Below is a small trained network, with its code and all its weights. Each question gives an input and a class and asks what happens when units are switched off, that is, made to give their printed mean instead of their output.

import numpy as np


def w(rows, s, z=0):
    codes = np.array(rows[::2]) - 128.0
    scale = np.full(codes.shape[1], s)
    scale[-1] = z or s
    return codes * scale


def norm(h):
    return h / np.sqrt((h * h).mean(-1, keepdims=True) + 1e-5)


def f(y):
    return np.maximum(y, 0)


def log_softmax(a):
    a = a - a.max(-1, keepdims=True)
    return a - np.log(np.exp(a).sum(-1, keepdims=True))


def net(x, mask):
    res = np.array(x, float).reshape(1, 5) / 4 @ E
    u = 0
    for l in range(4):
        y = f(norm(res) @ A[l][:, :-1].T + A[l][:, -1])
        res = res + np.where(mask[u : u + 13], y, B[l][:, -1]) @ B[l][:, :-1]
        u += 13
    return log_softmax(norm(res)[-1] @ U[:, :-1].T + U[:, -1])


A, B = {}, {}
E = w([
[74,108,193,81,163,26,130,129,166,115,113,112],'x0',
[70,94,142,111,108,173,99,100,106,113,60,165],'x1',
[176,109,168,113,190,155,33,158,104,172,104,86],'x2',
[209,143,111,61,50,90,97,141,165,133,77,170],'x3',
[179,81,102,147,164,89,97,2,126,98,148,137],'x4',
],0.0037)
A[0] = w([
[59,108,117,181,155,142,153,138,34,170,200,103,118],'0.n1',
[216,175,134,174,179,87,176,174,143,174,219,35,65],'0.n2',
[213,197,152,176,111,70,168,135,163,120,211,59,18],'0.n3',
[71,174,174,111,89,159,157,251,180,139,128,122,17],'0.n4',
[175,77,142,166,161,63,95,38,133,80,135,180,188],'0.n5',
[75,78,189,118,114,184,153,70,73,118,34,208,13],'0.n6',
[161,149,154,108,175,147,37,168,108,193,97,34,67],'0.n7',
[126,151,154,133,107,173,127,145,121,128,123,165,52],'0.n8',
[77,147,51,179,72,91,235,121,187,49,151,183,75],'0.n9',
[61,94,153,105,77,184,52,114,49,96,71,132,73],'0.n10',
[63,156,116,160,187,115,153,94,65,202,145,126,4],'0.n11',
[93,143,46,112,134,103,190,111,134,107,103,139,23],'0.n12',
[189,135,54,107,96,203,123,134,40,136,175,166,71],'0.n13',
],0.0031,0.0038)
B[0] = w([
[161,162,126,86,70,161,78,147,222,45,104,124,204],'0.n1',
[44,85,30,107,186,121,88,158,133,102,83,235,199],'0.n2',
[96,66,5,100,209,108,123,178,162,120,114,234,164],'0.n3',
[85,154,64,37,97,141,134,110,35,177,134,19,180],'0.n4',
[64,214,100,35,78,161,142,183,53,166,133,45,253],'0.n5',
[76,98,13,79,210,115,92,186,164,128,108,228,153],'0.n6',
[118,98,196,111,83,146,137,140,106,163,237,227,184],'0.n7',
[110,125,123,160,163,41,153,134,168,153,122,109,133],'0.n8',
[144,71,236,118,131,163,52,145,86,188,207,194,208],'0.n9',
[106,131,30,126,196,83,117,180,172,124,174,183,172],'0.n10',
[110,121,164,143,131,210,92,145,229,23,151,68,139],'0.n11',
[150,75,183,141,129,140,129,139,109,151,211,172,135],'0.n12',
[72,185,136,222,98,63,69,128,143,184,94,127,182],'0.n13',
],0.0033,0.0036)
A[1] = w([
[113,94,181,135,137,72,157,118,158,118,108,80,38],'1.n1',
[109,99,140,66,147,99,132,166,131,127,148,111,156],'1.n2',
[121,169,143,114,106,146,161,158,128,129,97,68,27],'1.n3',
[110,121,169,197,172,160,152,112,111,69,126,80,38],'1.n4',
[176,142,130,130,65,86,119,133,124,147,85,132,53],'1.n5',
[138,106,186,135,140,141,113,142,121,176,158,150,79],'1.n6',
[127,129,148,146,84,121,234,82,145,91,162,167,11],'1.n7',
[187,151,122,107,125,105,122,120,147,123,79,158,29],'1.n8',
[159,108,87,130,158,93,103,2,114,117,148,144,108],'1.n9',
[132,122,122,134,120,125,109,150,184,118,103,170,81],'1.n10',
[174,96,107,123,136,109,126,18,126,86,132,67,17],'1.n11',
[177,111,106,192,113,176,155,113,115,140,107,116,63],'1.n12',
[193,130,158,101,94,123,139,105,168,124,87,142,2],'1.n13',
],0.0054,0.0026)
B[1] = w([
[120,177,157,191,114,116,126,83,135,147,71,144,156],'1.n1',
[160,176,109,196,97,150,133,93,107,122,109,152,252],'1.n2',
[110,128,98,96,117,123,146,113,66,156,144,97,152],'1.n3',
[159,99,123,113,89,151,141,124,204,49,143,85,162],'1.n4',
[119,113,123,117,109,153,116,108,176,58,164,74,181],'1.n5',
[145,109,127,112,107,116,150,44,87,102,157,134,156],'1.n6',
[113,55,213,142,96,120,48,169,99,166,202,182,161],'1.n7',
[119,106,137,134,121,161,145,165,160,62,135,112,160],'1.n8',
[73,151,151,99,105,162,190,255,97,184,95,93,207],'1.n9',
[133,133,98,114,131,120,102,90,107,100,141,107,158],'1.n10',
[83,149,134,77,109,149,183,229,71,185,103,61,160],'1.n11',
[121,171,151,193,97,59,129,117,138,128,79,119,154],'1.n12',
[145,119,140,137,93,175,116,132,195,71,154,67,148],'1.n13',
],0.0051,0.004)
A[2] = w([
[112,143,207,118,183,2,133,98,178,135,76,131,108],'2.n1',
[76,90,156,223,232,180,189,96,146,75,170,71,47],'2.n2',
[106,190,63,114,90,146,62,132,136,111,161,142,158],'2.n3',
[107,110,150,175,141,157,134,123,147,116,140,102,2],'2.n4',
[114,74,111,109,149,160,130,62,105,138,51,147,37],'2.n5',
[94,53,79,126,182,122,125,134,174,146,80,165,32],'2.n6',
[212,148,86,142,202,56,195,167,190,159,217,107,31],'2.n7',
[167,80,83,152,158,129,137,80,90,125,107,101,22],'2.n8',
[156,101,122,102,154,106,137,103,158,118,128,150,17],'2.n9',
[210,88,174,125,186,142,78,111,69,153,103,58,40],'2.n10',
[225,79,203,120,228,159,60,135,112,171,123,115,10],'2.n11',
[198,154,113,225,131,169,153,120,136,160,78,163,27],'2.n12',
[91,141,221,76,156,50,161,97,170,122,63,108,100],'2.n13',
],0.0043,0.0015)
B[2] = w([
[156,177,67,243,123,192,83,90,89,136,114,130,176],'2.n1',
[217,95,118,74,67,118,89,179,234,79,114,71,196],'2.n2',
[144,115,176,125,213,77,172,67,111,105,155,85,253],'2.n3',
[169,130,125,98,124,112,101,114,154,124,138,121,146],'2.n4',
[64,104,97,129,128,126,137,199,159,117,117,161,144],'2.n5',
[171,114,106,112,193,99,199,93,133,121,111,188,143],'2.n6',
[50,35,30,125,200,175,102,205,143,95,2,233,169],'2.n7',
[85,143,136,121,110,137,153,174,151,148,126,149,130],'2.n8',
[150,109,112,139,135,169,194,145,111,102,156,127,130],'2.n9',
[46,110,166,136,36,87,162,173,111,139,200,183,159],'2.n10',
[53,73,180,138,41,45,166,124,147,133,210,227,160],'2.n11',
[109,173,132,222,154,45,101,81,118,116,84,112,149],'2.n12',
[169,168,67,224,116,194,112,125,112,148,135,116,188],'2.n13',
],0.0041)
A[3] = w([
[146,126,119,100,170,129,134,25,86,114,168,97,124],'3.n1',
[74,69,123,100,153,171,115,63,142,128,19,171,1],'3.n2',
[200,154,87,199,130,177,124,109,117,172,139,136,77],'3.n3',
[141,156,57,100,188,124,153,112,135,159,146,145,108],'3.n4',
[254,139,117,39,87,105,137,74,200,90,89,142,74],'3.n5',
[123,104,192,140,107,121,177,80,121,158,194,209,78],'3.n6',
[203,127,110,143,153,125,94,144,114,157,143,115,50],'3.n7',
[128,112,145,109,142,177,149,108,194,45,179,66,151],'3.n8',
[155,139,179,121,161,140,178,22,116,125,143,89,59],'3.n9',
[111,53,151,153,175,122,148,104,146,136,122,65,44],'3.n10',
[114,145,125,75,127,139,165,151,89,178,127,78,44],'3.n11',
[169,191,130,241,106,155,142,73,82,138,97,105,118],'3.n12',
[106,189,154,89,148,134,196,147,62,178,121,75,63],'3.n13',
],0.0044,0.002)
B[3] = w([
[190,112,153,74,162,77,212,84,143,118,146,113,136],'3.n1',
[142,70,37,177,217,71,177,234,147,113,141,186,173],'3.n2',
[50,151,137,132,126,67,95,85,136,104,36,131,186],'3.n3',
[164,64,160,112,177,127,156,76,101,116,107,128,174],'3.n4',
[129,78,170,156,210,212,104,156,225,61,181,23,218],'3.n5',
[186,83,206,121,131,94,53,95,83,186,194,143,213],'3.n6',
[49,116,88,147,89,132,132,125,136,82,104,142,147],'3.n7',
[253,120,145,62,111,99,96,87,169,101,92,99,254],'3.n8',
[228,109,119,124,201,136,215,43,100,145,141,140,133],'3.n9',
[144,160,140,89,67,138,131,147,156,129,116,83,137],'3.n10',
[112,165,153,113,145,146,200,136,90,170,82,112,213],'3.n11',
[111,198,140,183,182,38,67,19,169,133,93,117,242],'3.n12',
[162,158,106,108,104,167,174,107,82,172,76,48,239],'3.n13',
],0.0039,0.0028)
U = w([
[104,160,128,81,102,156,181,171,73,177,105,73,131],'0',
[166,104,143,108,109,156,106,137,204,64,139,82,131],'1',
[116,94,190,136,86,109,106,125,98,162,196,195,130],'2',
[103,96,57,126,191,120,134,163,128,110,91,198,130],'3',
[118,188,122,201,125,100,98,68,125,137,92,118,130],'4',
[186,114,149,102,178,126,173,46,110,135,128,128,111],'5',
[189,76,204,175,153,201,219,88,234,251,51,183,4],'6',
[182,80,197,168,154,199,212,84,235,251,59,180,10],'7',
],0.015,0.035)

Each question gives the input, the list of numbers given to net, and the class t.
The units are the neurons (one row each of A and B). Each row of codes is followed by its name. A weight is (code - 128) times the scale printed after its matrix; where a second scale follows, it is the last column's (A, B and U).
mask holds one flag per neuron, layer by layer. A switched-off neuron (its flag False) gives its mean, the last column of its row in B, instead of its output. The means were averaged over made-up inputs and are rounded, as every weight is.
A unit's drop is (log p(t) with every unit on - log p(t) with that unit switched off) / (log p(t) with every unit on - log p(t) with every unit switched off).
The circuit of an input: a set's keep is (log p(t) with only the set's units on - log p(t) with every unit switched off) / (log p(t) with every unit on - log p(t) with every unit switched off). Starting from the 12 units with the biggest drops (on a tie, the unit counted first), units are removed one at a time, each time the one whose removal leaves the highest keep (on an exact tie, the one counted first), for as long as the keep stays at least 0.8.
circuit, biggest first: the units of the circuit, biggest drop first
unit that matters most: the unit with the biggest drop
top k neurons: the k neurons with the biggest drops, biggest first
top k neurons in layer l: the k neurons of layer l with the biggest drops, biggest first
input [7,6,2,6,0], class 4: circuit, biggest first -> [2.n1, 2.n13]
input [-2,-2,-8,-8,1], class 1: circuit, biggest first -> [2.n2]
input [0,8,-7,-2,6], class 3: top 4 neurons -> [0.n6, 3.n2, 0.n7, 2.n11]
input [1,6,-6,-4,1], class 2: top 3 neurons -> [0.n9, 3.n6, 0.n2]
input [6,5,4,-4,-1], class 4: top 3 neurons in layer 0 -> [0.n2, 0.n3, 0.n9]
input [-7,5,-5,6,-2], class 4: circuit, biggest first -> [0.n13, 2.n12, 3.n12]
input [3,2,4,0,-3], class 2: top 2 neurons -> [0.n5, 1.n9]
input [0,-4,2,-1,3], class 3: top 2 neurons -> [0.n3, 0.n4]
input [5,4,-7,-1,-5], class 2: top 2 neurons -> [0.n5, 0.n9]
input [1,-8,-4,7,8], class 0: circuit, biggest first -> [1.n9, 1.n11]
input [1,3,-1,-3,-3], class 5: top 4 neurons -> [1.n9, 2.n3, 0.n5, 0.n10]
input [4,6,-5,-2,0], class 3: top 2 neurons -> [0.n6, 3.n2]
input [3,-3,2,7,8], class 0: top 2 neurons -> [1.n11, 1.n9]
input [1,-1,4,-2,3], class 2: unit that matters most -> 2.n10
input [-6,-8,-6,-1,8], class 0: top 2 neurons -> [1.n9, 1.n11]
input [-8,-5,-4,-7,-4], class 4: top 2 neurons in layer 1 -> [1.n12, 1.n5]
input [-3,6,-7,7,2], class 1: top 2 neurons -> [3.n5, 1.n5]
input [-3,2,-6,5,5], class 2: top 2 neurons -> [0.n9, 1.n7]
input [-3,6,6,-6,-2], class 1: top 2 neurons in layer 2 -> [2.n2, 2.n7]
input [-3,1,0,3,2], class 5: top 2 neurons in layer 0 -> [0.n5, 0.n1]
input [4,4,3,-7,-5], class 1: unit that matters most -> 0.n5
input [-2,-8,6,5,-6], class 3: top 3 neurons in layer 0 -> [0.n5, 0.n2, 0.n9]
input [1,6,5,-4,4], class 3: top 2 neurons -> [0.n6, 0.n9]
input [-4,2,2,2,4], class 0: top 3 neurons in layer 1 -> [1.n2, 1.n9, 1.n1]
input [7,-3,-7,6,-6], class 2: top 2 neurons in layer 2 -> [2.n2, 2.n12]
input [8,-4,0,-3,-7], class 4: top 3 neurons in layer 1 -> [1.n1, 1.n9, 1.n2]
input [3,0,-5,-3,3], class 2: circuit, biggest first -> [1.n7]
input [-4,1,1,-6,6], class 0: top 2 neurons -> [1.n11, 1.n9]
input [8,-8,3,-7,-2], class 3: top 3 neurons -> [2.n7, 0.n2, 0.n3]
